Each row is shifted at random along 7 fixed directions that mean nothing.
Known rows, with every way that one mark hangs from another:
[T G J N]: [ 154 -216 -100  514 -201 -126 -192  178  271   82   78  -15  143 -425
    4  -91  -74  -56   35  -77   41 -231  -56  234 -140 -112 -163  143
 -137  -90   41 -180 -138  -98  319  -16  124  -30  121 -113   39 -179
   73 -261  -41  124  -33 -405  178  169  304   87 -108 -107]
[K N [Z L]]: [-198   50   81 -250   69  115  113 -138 -264 -128   76 -196  144  315
  -59  268   69  -83  134  169  -47  126  -66 -109  187 -168 -148   48
  174  -73 -154  250 -128 -120  -29   -6 -176 -233 -172  -24  -43   80
 -156  399 -288  -22   35  103  -33  -88  -54 -421  -36  284]
[F [G [J W [Z H]]]]: [-153  -59 -105  170  -65  -56 -174  145  411  -80 -196 -167  282   87
  -61   38  -78  133   45  190 -109 -446  168   72  228  -95  -34   17
  149   22   72 -259  -37 -217 -217  -89   32  152 -170  -33  -55 -116
   65 -247  234   29 -269 -335   -1  118  233  202  -69  161]
[T [J F G] [N L]]: [-182  -95   65  144  -88  -60 -154  -56  -50  -76 -145 -165  242   85
 -101   49   46   24  113  264    3 -147  -80  -83  114 -159 -166   76
   32 -177  -43 -106    3 -159  -36   15 -101  -12 -214  -78 -138   42
   22   -6   42  -22  -15 -207   88  -57  222 -116  -40   18]
[T G [L K]]: [ 169   61   58  386  -46  -67  107   -8  259  -52 -165  -16  286 -245
 -236   59 -192  -69  142 -104  -88 -208  103  171  236    2 -131  207
  129 -139    0 -259  -11  -12  277   50  251   -3  111 -116   18  -98
  254 -225  243  277 -116 -475  250    2  176   39 -114  156]
[N Q [Z H [L K]]]: [  93  -88  -97 -273 -123   -3  -72  115 -332 -151  307   17 -462   39
  353  -64  373 -123 -249  225   45  267 -134 -181 -392   45  153 -225
 -538  140  -65  433   45  187   54 -104 -146   -3 -173  190 -157   29
 -459  307 -306 -123   75  697 -227  -26 -145 -250  310 -291]
[H F [N Q] V]: [-122  -72  103    2   58   92  -16 -152   -2  177  -76  -41  -71  157
 -296    8  341  254  176  -13  269 -302  -76 -194   42  -26  252   61
  -22 -183  108 -363   68  -56 -506  323 -188  119  127 -225  -47  466
  316   -7  121 -145   13  -96 -258   83  137  498  -61  141]
[V [L [K N [Z H]]]]: [  98  133   80  278   36   11  154 -111  -51   48  -20  128  112 -270
  -76  -68 -159 -209   11 -145  -71   -3   92  181  155   14 -128   56
   67 -127  175  -43   47   66  287   84  205 -195  107   -6   45  -58
  -55 -122  -58  186  -32 -369  256  -74 -171 -176 -121   -9]
[T [J G] Z]: [  86  -24 -127   -5 -281  -16  -41    1   -9 -123   42 -268  116  -69
  -41  111   68 -172  -58  237  -72  -44 -161   -9 -100 -191 -274   63
 -180   -5 -201  116 -165  -20  241 -134  -34 -187  -78  -66  -83  -57
  -94  322   18  112  -43  -19  142  -53  286 -428  103   67]
[J [F G] [Z [H V] [L [K N]]]]: [-180  -98  333  231   92  -63  -68 -257  -77  128 -176  271  103  -66
 -104    9  -65   50 -106  -68  -21   65  -34  -11 -157  123   86 -176
  177  -17  120   80   74 -107  -94  -69  -45  -27   40 -236    0  -47
  -70 -433  -43  -14  218 -362   37   18   -4  136 -432 -153]
[J F G [Z [H R V] [L K]]]: [ -24  202  -67  -96  -69   60   -8   48  -79   90 -210   46   58  193
   36    2  -56   10 -219  -41  -99  134  -22 -205 -170    2 -147  -70
  -78  210   93   -2  171  203   95 -205  130 -154 -151   54 -179   55
 -274  -49  150   78   -9   34  115 -168  158 -402   55  -87]
[L [K [Z H]]]: [  64   -8  175   83    2   -4  119 -232  -98 -181   56   57 -113 -125
  -19  114   16 -202  -81  128 -126  -60   15   38   37   71    9  -82
    6  -90  -16   92  -18   18  123   45   -9  -90   57  -66   50  -23
 -136   38  -98   75   87  -12   99  -59 -192  -61 -143 -107]
[K N [Z [H [R T]]]]: [-123 -155 -233  -65   29   78 -105  252   73   -5  244 -174  -28   90
  101   26   97  -17  112   43  117  -70   48    3   33 -153  -32   -6
  -70  -72   95  -99 -132 -122   55   58  -21  -47  -77   41 -136  -37
 -140  146 -198 -124 -122   49  -51  124   -9  -68   84  207]
[N [L K] Z]: [ -52  188   86   23   11   50  109   41 -195   64 -162  242  -37 -388
 -126 -303 -506  -57   10 -134   -6   73  313  122  402  154  -40  165
  180 -121  467 -283  231 -147  -45   38  275 -128  -38   13   38  -23
  150 -282  296  178  -41 -465  225 -128 -373  266   19   28]
[T G J [L K] [Z [H F R]]]: [ 294 -149    5   22 -376  -78  -52  144 -231  -48   -5  179 -131 -300
   38 -148  166 -291 -150   86   54   61 -140 -144 -308  163 -146  -85
 -447   50 -167  178  -43   87  555 -179  273 -247  121 -100 -216  -34
 -142  151  -96   31   52  168  161 -119   84 -303  108 -230]
[V [L [K [N [Q T]] [Z [H F]]]]]: [  58   95  -47   38  163    4   23  234  135 -145    5   46 -153  246
   77   78   58    1  165   37  -21 -217  282  -49  520  118  150  -19
  108 -134  -44 -236   27  124  -68  197   53  157  -86  205  -12   69
   -2   -2  -48 -144 -293  255  -71   52 -369  177  110   75]
[H [F G] [L K] R V]: [ 242  326  -69 -318   59  229  296   34  -37  331 -154  146 -122  195
 -246 -141  125  129  117 -408  114   53  -49 -272 -129   81   96  267
  -93  204  -38 -329  231  502   39  185  249  -81  264   73  -72  491
  264  215  399   88 -110  278  -62 -164  153  -44  380  135]
[V [L [K [N [Q T [Z H]]]]]]: [-181  -18    0 -183  105   65  132 -256 -294   38   73  -96  133  -68
 -132  -67  -89  -68   33   49   21  196 -137  -56  -14  -83  -41   45
   93 -107  -36  133   26 -143  -21   23 -136  -43   30  -49   41   -1
   81  184  -58   56  147 -174  113 -138  -27 -203  -64  123]
[Z [H N R]]: [ 348  154 -157   91  112   20  141 -101  194  234   55  -21   55  -78
   94    6   -4  106  -47 -498  -51  198  -75  170 -291  -39  -21   66
  -57  203   58  -17   18  403  199   91  144  -21  336  -33  192  106
   59  -65   47  139   85  111  -15   -5  155  -56   47   -9]
[W F [J [Z H]]]: [ -50   11   46  -74  -80   16   30 -284  -53   35 -138 -113  288 -188
 -119  -37  -16   95 -117   57   -6  110 -225   43 -218  -88  -74 -133
  -94  117   45  230  -26 -163 -184 -111 -116  -44  112 -184  -33    2
   84  -30  175   69  208 -218   11  -73  239  -40  -75  -54]
[R [T G [L K]] [Z H]]: [ -96 -230  -60 -162 -317 -141 -237  357  -12 -304  -16 -176 -154  203
  168   33  312 -154  -35  398   96 -292  116 -167  156   68  -90  -67
 -257  -88  -46   36  -40 -257   17 -197   62   76 -221   76 -237  -74
  -61  255 -110 -124  -93  253  -18   37  -23   77  150  -20]
[V [L [K [N [Q T] Z]]]]: [ 446  204 -229  219  -91   22   72  361  103 -146  281  -12 -373   16
  350   21  343 -347 -118   13  -61  -84   71   66  -34  -49  -58   24
 -521   20 -138   45   13  621  521   87  175  -84 -112  465 -117    7
 -442  279 -188   36 -340  583   22   38 -178 -479  461 -245]
[G [J [W F] [Z L]]]: [ -59   70   50 -107 -290   16  -56  -63 -342   70 -141  108  128 -263
   48 -251 -148 -100 -317   85   -9  201 -154   -8 -374  -54 -199  -65
 -206  194  210  333  101 -186  -14 -379   87 -248 -155    9  -91  -98
 -190  -25   61  143  234 -238  140 -191  180 -311  -16 -270]
[G [J F [Z L]]]: [  50   -7 -325  380  -16  -66 -149  222  663  -24  108 -146   72 -195
   17  -28    5  214  117   16   64 -216   44  253  -82  -75  132  -44
 -141  -35  165 -286 -124    5   20  217   22  251  -56   70 -143 -211
   63 -163  199  -53 -364 -196 -113  330  271  187  183   65]
[H N [V [L K]]]: [  34  143  294  -14 -121   63   55 -105 -435  -92 -169  129 -174  295
  -38   45  498 -148 -110  206   62 -252  -69 -320   83   83    5   -8
 -237  -43  -76   35  189  198 -201   43  -83 -154 -115   74  -76  460
 -140  203 -106  -56   30  293 -100 -235 -135 -107   36 -174]
[L [K N [Z [H [F G]]]]]: [-280 -191   39 -363  500   29   54 -121  107   73  129  112 -186  143
  -16   59 -345  441  264 -158   38  213    9  -34   54  176  440  -10
  595   60 -153 -100 -139 -256 -502  153 -360  446  204 -102  311 -124
  359 -142  -27 -186  219  143 -211  134 -220  658 -233   93]
[G [J F W [Z H]]]: [ -83 -156 -403  -32 -116  -35 -330  476  240   85   52   23 -142 -140
  265 -319 -172  249 -116   66  150   -4   30   37 -332  -12  147 -128
 -218  222  264 -124   12 -201 -187 -213    7  275 -212  227 -130 -275
  -93 -247  181 -113 -109   -2  -90  170  203  217  184 -206]
[Q [N [L K] Z] [T G]]: [-210  -56  404 -115   70  -34    7  -86 -226 -365  -11  -11 -124  511
    2  388  340 -242   12  504 -109 -300  159 -209  576  136   69 -127
  127 -260 -402  115  -67 -112 -172   33 -220  -40 -240  -27   66  150
 -129  241 -308 -324 -144  375 -187   10 -515  150 -180   90]
[V [L [K [N Q] Z]]]: [ -31  -57  221  456 -202  -14  -81   22 -223 -230   49  105  -28 -183
  -36  -23  382 -444  -57  418   20 -415   55  -12  168  -58  -96  -94
 -360 -371  155  -24   75  -78  225  107   93 -235 -207   41 -272   52
 -355    7 -228   -3 -156 -249  154  -14 -187 -208  -93 -139]
[Q N T [Z [L K]]]: [-161  -73 -365 -361  193  110   13  393   76  -28  301  -69 -230  270
   96   42 -202   65  130   50  121  108  166 -101  265   51  162    8
   79    6 -138  -39  -40 -153  -13  -13 -118  169  -69  300  167 -114
   47  272 -121 -304 -295  333 -235  238 -290  176  150  335]
[L [K [N Q Z]]]: [ 113    7   44   74   20   65  159 -261 -113  -65  251  -53 -204 -228
   28   56   84 -225  -90   45  -71   97 -157   90 -250 -106  -27   47
 -173  -74  -42  117  -41  217  245  143 -104 -120   66   -4    9  -10
 -186  198 -124  126  134   92   94  -24  -42 -242   42 -185]
[G [J F [Z H]]]: [ 132  272  -26 -361  133  -31   20   57    7  -20 -150   63 -105  290
  281   14 -310  298  -92 -173 -160  300  123  -54  145  190   94  -28
  293  351 -130   92   -2  224 -367 -152  -69  220 -131  192  220  -40
   77   -3  149  -56  100  503 -153 -173 -218  145  136 -185]
[V [L [K [Z [H [N [Q T]] R]]]]]: [-140   -5  346 -195  -75   48   99 -359 -695  -73   30  128  -39   -9
  -28  -29  308 -328 -193  279    4  146 -227 -231 -174   26  -59 -126
 -193 -108 -115  404   87  -63    3  -68 -122 -263  -46  -75  -66  172
 -228  313 -296  -35  302  107   57 -281 -205 -359 -139 -173]
[V [L [K N Z]]]: [ 167   56 -337  -37  108   74  132  158  116   94  377  -75 -201 -154
  182  -77   34  -48   47 -151   69  253 -179  127 -380 -117   49   90
 -236  110 -137  109 -124  275  337   94  -46   53  111  271   22 -160
 -133  287 -144   75 -100  264   17  100   82 -370  305  -50]
[Z [H F] [L [K [N [Q T]]]]]: [-121    0  341  -81  176  -35  105 -444 -233 -144 -253   36  200  282
 -223  187   -1   72   79    4 -143    7   79 -189  380  121   62 -118
  373 -187   16   96  172 -110 -242   76  -40  -24   31 -258   34  241
  119 -141  -34  -25  210  -85    4 -199 -158  105 -289  140]
[F [J G W [Z L]]]: [-136 -116 -311  -34 -128   24 -254  331  169   99   51 -116   20   13
  119 -151  -89   92  -35  102   43   18 -113   37 -403 -233  -61    9
 -128  198   58   22   17 -158   17 -250  -35   50 -183  207 -114 -229
 -166  -80  139   28 -124  -59   31  141  434 -230  146   22]
[R [T L Z]]: [ 160    2   56   75   -4 -109    5   87   33  113   -3   67   42 -240
   -1  -78 -270   47   38 -373  102  232   55  208   27   51  -55  192
  165  -32   20  -13  -39  -49   46  -78  117  105  149  -35  208 -138
  387 -150  130  122  229 -181   96    8   10  260  -68    8]
[Q [N [Z L]] [T G]]: [-355 -381 -400  -19  -20   30 -278  503  289 -103  362 -300  -35  141
   18   50  226   39  171  406  237 -336   32  -73   93 -161  149  -45
 -243 -195  -80 -175 -174 -434  -77   29 -206  192 -202  100 -158 -149
  -35  168 -154 -330 -434   -1 -245  421  117  218  120  394]
[V [L [K [N Z]]]]: [ -14  -78  222   90   41  -35  -22  -89 -330  -18  190  234 -206 -156
  142  -88  225 -140  -94  106   68  140 -203  -10 -320   53  147  -87
 -206  -57 -104  284    3   -9   -5    2 -178   17    4   62   48  -42
 -162   28 -268  -47  216  136  -23  -18 -150  -34 -107 -316]
[H [L K] N V]: [ -26  -31  -35   97 -152  179   73   32 -201  172  -67  163 -107 -173
 -321 -279  300  -22   63    1  323 -206 -132 -192 -304   -1   36   99
 -411  -56  319 -276  238   45   55  165  124 -148  102   32 -254  339
   50   32  193   51  -78 -228  -41  -53  212   -7  172   51]
[N [Q [Z H L]]]: [ 116  -37 -119 -279    5    8   12    9 -221   21  287  -77 -199   62
  225    2  120   12 -128  -30   44  396 -176  -59 -354  -69   84  -68
 -227  151 -157  400  -39  127   21 -131 -176   56  -20  111  100  -16
 -158  279 -217  -41  172  448 -185   -3   15 -203  138  -71]
[W [F G [J [Z H L]]]]: [ -44   29  263  115   -2  -51   16 -302   50  -10 -197  -67  331   39
 -128  109   42    6  -22   47 -162  -73  -73   51   29  -68  -68  -54
  132   21 -110  180   -7  -44 -107  -89  -48  -65   45 -183   37   29
   37 -116   79   82   79 -213   24  -48  172  -56 -207   14]
[L [K [N [Q [T J]]] [Z H]]]: [ 107  -74 -412   22   45   91    4  361  214   -7  280  -33 -291 -231
  124 -172 -289  -64   61 -113   38  -32  216  104  109  -30   14   76
  -69  -35  229 -308   -7  100  287  104  175   41    6  238  -73 -181
 -113  -34   28   28 -219   35  111  113 -163   12  270   31]
[G [J F [Z [H [N Q] [R T]]]]]: [ -89   34 -228 -231   67   19 -106  130   33  307  -24  115  -21 -252
  105 -400 -493  352  -69 -335  119  326   37   62 -197   74   85   53
  145  221  343 -176   74 -107 -310  -81   54  196   31   37   80 -150
  253 -250  282  -13  187 -160  -27  -44   29  368   94 -119]

Rows:
[ -40   37 -225 -359  -52   27 -182  336  -29  -56  -72  -51  -61  262
  260  -68  -77  247 -127  119  -29   91  -28 -175 -110  -23    1  -77
  -69  356  -80   94   27  -35 -347 -313 -127  186 -215  253  -12  -77
  -99    1  168  -70   12  399 -143  -82  105   -3  221  -86]  [W [J G [Z H]]]
[  19   92   76  -52   32   36   20 -134  158  -75 -115 -108   47  543
   -1  395  620   76   -9  189  -60 -161 -185 -200 -257  -31   42 -197
 -176  141 -342   83 -110  302  -52   92 -155   -3    4  -76 -129  241
 -219  259  -75 -178 -133  480 -278   60  199 -221  -10   60]  [J G [Z [H F L N R]]]
[ 158   87 -320 -479  -40   17   87   91  -83  285  137 -207    5 -156
  161 -184 -535  107 -104 -493  -16  619 -189  103 -375 -163 -275  359
  186  320 -151  180  -92  109  106 -351   39   -5  149  100  263 -212
  267  206  180  304  386   99  238 -182  317 -304  261  -15]  [R [T G [J Z]]]
[ 148  -42  196  187  -54  -41   64 -129  -91 -143   97   22  -33  -77
  -30  164  119 -293  -24   68  -25   32  -48   79    4    8  -87  -25
  -47 -169 -251  157 -100  120  297   36    1 -126   25  -17    6  -49
  -47   97 -119  -15   71   93   80    3 -110 -184  -83  -31]  [Q [T [J Z] [L [K N]]]]
[-109   90   22 -177  152  -42   37 -215  160   61 -132   24   61   47
   -7   44 -294  301   -2  -85  -71  254  -89   87 -155   68  148  -54
  333  190  -58   98  -56  -97 -287  -29 -177  218   10  -52  156 -146
  189 -101  161  -22  153   -4  -75   31  102  164  -93  -90]  [G [J F W [Z [L K]]]]
[  54   22 -165 -170   -8   84  -35  374    2 -204  139 -157 -165  536
  215  226  294 -152   62  161  -50 -153  252 -204  404  -69  -74  -90
 -123  -35 -113   47  -51  234  156  -14   95 -151 -289  252 -228  133
 -440  315 -347 -197 -351  570 -171   24 -256 -367  279  190]  [K [N [Q T]] [Z [H [F G]] L]]
[-367 -136  -10 -409  169   65 -106   25 -224   63   42  -71   47  160
  -12  -82 -221  234  104   34   80  121   84 -142  268   -7  112   41
  327  -38   67  -97  -27 -365 -520  -12 -221  130 -133 -111   62   29
  211  -14  -17 -182  153  -12 -136  -53 -191  391  -79  199]  [K [N [Q [T [G J]]] [Z [H R]]]]
[ 113  -36 -184   78  -68   -1  -20   80  166   75  147 -184   43 -138
    9  -11  -46  -70  -44  -90   12   59  -27  140 -113 -205  -74   77
 -116  -27  -14   10  -47   84  171  -44   42    5    6   41  -16  -86
   -3    6   66   82  -32  -67   51  112  206 -136  117   59]  [N [Q [T [J [W [F G]] [Z L]]]]]
[  12  -64 -182 -198   -9  -92 -138  343  121   -1   17  -67 -139   95
  227 -134 -169  192   -5 -134   48   30   59  -16    1   10  -15  191
   84  128  -73 -106    9  -20 -136 -167    9  284  -98  207  102 -116
  206  -36   96   -9   71  238  -11  -19   94  211  238 -152]  [R [T [G [J W]] [N [L K]]]]
[-263 -102  586  -49   31 -109  -90 -474 -290   25 -334  170  281  220
  -81  139  -49  -15 -119  120 -229   71 -107  -26  -87   29  -48 -149
  452  106 -203  435   39 -269 -296 -311 -179 -108  -29 -270  202  -29
  -35 -281  -99   12  370 -194   27 -133   44   -7 -558  -91]  [F G [J W [Z H L]]]
[-272 -117  -68 -124   12   79   67 -216  -63   81   38 -192  227  -16
 -274   43   45   79  124   48  136   43 -100  -35  -31 -107  -16  -48
   63  -93  162   49  -67 -303  -81   87  -96 -135   77 -257 -100   84
   58  135 -108    1    1 -354  -60   35  165 -114 -102  392]  [K [Z [H [N Q] V] L]]
[  66  -26 -233  191  -57   36  -13  -13  392  148   26  -56  144 -274
 -118  -78   59  109  -11  -74   48  -62 -184  163 -453 -119  -20  -80
 -240  117  127 -120  -55   49  174   89   75   15  224  -82 -134 -106
   10 -135  239   73 -117 -255   15  167  405  -59   83   41]  [W [J G [Z [H F [L K] R]]]]
[-111   95  -96 -332  106   99  122  -67 -148  -56    2 -115  -24  233
  -43   32  163   51  113  145   30   24  -90 -220   72    4   87    7
  -17    0 -142    4   27   16 -153  134 -130   56  -10   72  -67  181
   43  369   -9  -79  -74  273  -74 -103  -44 -138  168  134]  [V [L [K [Z [H F N R]]]]]
[-257 -217  -20 -238  -29  -15 -123  152 -165  -61   34   45  -18  -91
  -27 -202 -106  161   96  228  135   39  -87 -173  -79   73  126   47
   10   13  -70  -22  -47 -366 -236  -98 -136  203 -147  -16 -115 -154
  172   16   47  -72   84  -27  -69  -49   75  221   54   -7]  [T [G J] [L [K [N Q Z]]]]
[ 140  229  334 -105 -133   10   46  -69 -588  -95 -233  269 -169  152
  154   -7   67 -208 -251    4 -111   67  184 -226  330  213 -130  -25
  -79   66  100  151  258  240  -43  -92  120 -279 -177   57   28  327
 -236   36 -176  -16  164  353   -6 -336 -489  -56  -21 -314]  [T [N Q [Z [H R V] [L K]]]]
[ -19  196 -368 -402  144  143  169  114  -64   -9   94 -262  -20  188
   38  -46 -168   87  141  -19  -11  197  -21 -120  152 -130  -33  215
   64   87 -124  -57   35  135  -40   57 -101  111 -100  286   19   36
   91  410  117   71 -136  276   31 -125   11 -293  376  201]  [V [L [K [N [Q Z]]]]]
[ 243   68   -1  258  107  -90   -8  129  188   27 -162  293  -39  -95
   24 -121 -237  161   32 -366  -65  -27  282   64  224  239  159  -60
  127   -2  318 -188  245   99   25   33  324  122  150   31   81   21
   94 -536  158   79  -40 -129   46   13 -137  353  -65  -59]  [Z [H F] [L K]]
[-137 -130 -267 -115 -268  -69  -88   39  155   76 -136 -348  226 -166
  -80 -100 -260  -45   30  -37   81  -65   89  162  148 -133 -348  124
   76  -58  305 -116  -46 -356  130 -114  171 -120   67 -149  -56 -115
  227  105   98  108   24 -435  254   44  201   21   26  153]  [R [T [J [W F]] N] [Z H]]
[ -56 -146  124  104  -76   11  -42 -225   51   26   25  -54   33   40
  -68   41  351 -106  -47  181  -51 -151 -226  -17 -419 -101  -28  -98
 -157   87 -195  173  -53  127  117   -6 -115 -105   63  -72  -94   21
 -194   78  -64   -2  -37   38  -68   41  267 -272  -34  -33]  [F G [J [Z [H [L K] N V]]]]
